Below are the code and all the weights of a small trained network. Each question names an input and a class and asks about switching units off, where a switched-off unit gives its printed mean instead of its output.

import numpy as np


def w(rows, s, z=0):
    codes = np.array(rows[::2]) - 128.0
    scale = np.full(codes.shape[1], s)
    scale[-1] = z or s
    return codes * scale


def f(y):
    return y / 2 * (1 + np.tanh(0.7978845608 * (y + 0.044715 * y**3)))


def log_softmax(a):
    a = a - a.max(-1, keepdims=True)
    return a - np.log(np.exp(a).sum(-1, keepdims=True))


def net(x, mask):
    res = np.array(x, float).reshape(1, 3) / 4 @ E
    y = f(res @ A[0][:, :-1].T + A[0][:, -1])
    res = res + np.where(mask, y, B[0][:, -1]) @ B[0][:, :-1]
    return log_softmax(res[-1] @ U[:, :-1].T + U[:, -1])


A, B = {}, {}
E = w([
[1,151,114,245,112,119,121,144],'x0',
[140,44,65,152,107,99,141,161],'x1',
[121,172,68,121,111,130,235,90],'x2',
],0.0066)
A[0] = w([
[123,69,88,169,124,118,142,146,166],'n0',
[97,129,131,144,125,127,113,131,152],'n1',
[117,135,126,127,129,129,133,124,93],'n2',
[130,113,109,128,131,128,133,116,186],'n3',
[204,155,122,58,115,130,181,128,127],'n4',
[138,132,126,122,126,124,132,123,120],'n5',
[144,122,115,128,125,118,129,128,253],'n6',
[101,121,143,169,117,136,105,137,101],'n7',
[139,131,129,133,125,139,132,122,107],'n8',
[71,192,129,148,128,134,173,113,188],'n9',
[183,155,196,65,132,130,47,129,164],'n10',
[41,178,122,182,124,125,134,130,186],'n11',
[148,247,190,67,131,132,102,121,164],'n12',
[137,89,147,118,133,131,81,133,157],'n13',
[147,135,131,111,130,129,149,120,106],'n14',
[171,3,110,131,126,123,103,142,163],'n15',
[59,169,125,175,121,127,129,131,186],'n16',
[118,137,130,135,131,134,134,126,73],'n17',
],0.015,0.0037)
B[0] = w([
[163,149,102,156,103,154,209,103,188],'n0',
[102,147,155,148,174,115,139,155,158],'n1',
[91,100,134,115,102,139,93,123,123],'n2',
[190,146,110,157,159,134,155,145,146],'n3',
[174,129,105,65,244,121,63,112,231],'n4',
[125,119,124,114,123,137,112,121,129],'n5',
[246,185,105,199,218,126,203,155,170],'n6',
[35,100,169,86,133,112,65,133,167],'n7',
[105,106,129,106,107,133,100,116,124],'n8',
[110,164,127,242,114,127,152,155,220],'n9',
[217,79,166,140,69,115,181,191,250],'n10',
[12,189,163,215,167,118,137,134,255],'n11',
[112,112,93,85,111,142,254,69,230],'n12',
[143,123,170,170,141,113,146,184,184],'n13',
[98,92,133,93,126,137,82,113,140],'n14',
[143,121,125,165,46,145,239,107,238],'n15',
[41,180,163,202,177,113,148,143,232],'n16',
[74,100,138,104,83,134,86,116,122],'n17',
],0.021,0.0082)
U = w([
[23,192,143,183,131,129,136,114,157],'0',
[160,104,135,161,23,143,177,163,234],'1',
[85,116,175,141,114,89,100,173,26],'2',
[135,157,109,108,169,93,2,133,110],'3',
[99,114,135,105,55,126,73,110,11],'4',
[150,108,104,67,152,143,140,76,187],'5',
[76,119,132,98,93,140,118,95,6],'6',
[76,96,139,81,78,130,64,126,28],'7',
],0.0083,0.0016)

Each question gives the input, the list of numbers given to net, and the class t.
The units are the neurons (one row each of A and B). Each row of codes is followed by its name. A weight is (code - 128) times the scale printed after its matrix; where a second scale follows, it is the last column's (A, B and U).
mask holds one flag per neuron, in row order. A switched-off neuron (its flag False) gives its mean, the last column of its row in B, instead of its output. The means were averaged over made-up inputs and are rounded, as every weight is.
A unit's drop is (log p(t) with every unit on - log p(t) with that unit switched off) / (log p(t) with every unit on - log p(t) with every unit switched off).
The circuit of an input: a set's keep is (log p(t) with only the set's units on - log p(t) with every unit switched off) / (log p(t) with every unit on - log p(t) with every unit switched off). Starting from the 12 units with the biggest drops (on a tie, the unit counted first), units are removed one at a time, each time the one whose removal leaves the highest keep (on an exact tie, the one counted first), for as long as the keep stays at least 0.8.
circuit, biggest first: the units of the circuit, biggest drop first
top k neurons: the k neurons with the biggest drops, biggest first
drop of u: that unit's drop, to one decimal
input [-4,1,6], class 3: circuit, biggest first	(n15, n4)
input [-6,-7,-3], class 1: circuit, biggest first	(n10)
input [1,4,0], class 1: top 3 neurons	(n11, n16, n4)
input [1,6,6], class 1: top 2 neurons	(n11, n16)
input [-8,8,1], class 5: top 2 neurons	(n4, n9)
input [-1,5,6], class 5: top 2 neurons	(n10, n11)
input [1,8,6], class 1: drop of n11	0.1
input [-8,-8,-1], class 5: drop of n4	1.2
input [-7,-3,8], class 5: drop of n12	0.1
input [-1,-3,1], class 5: drop of n16	0.1
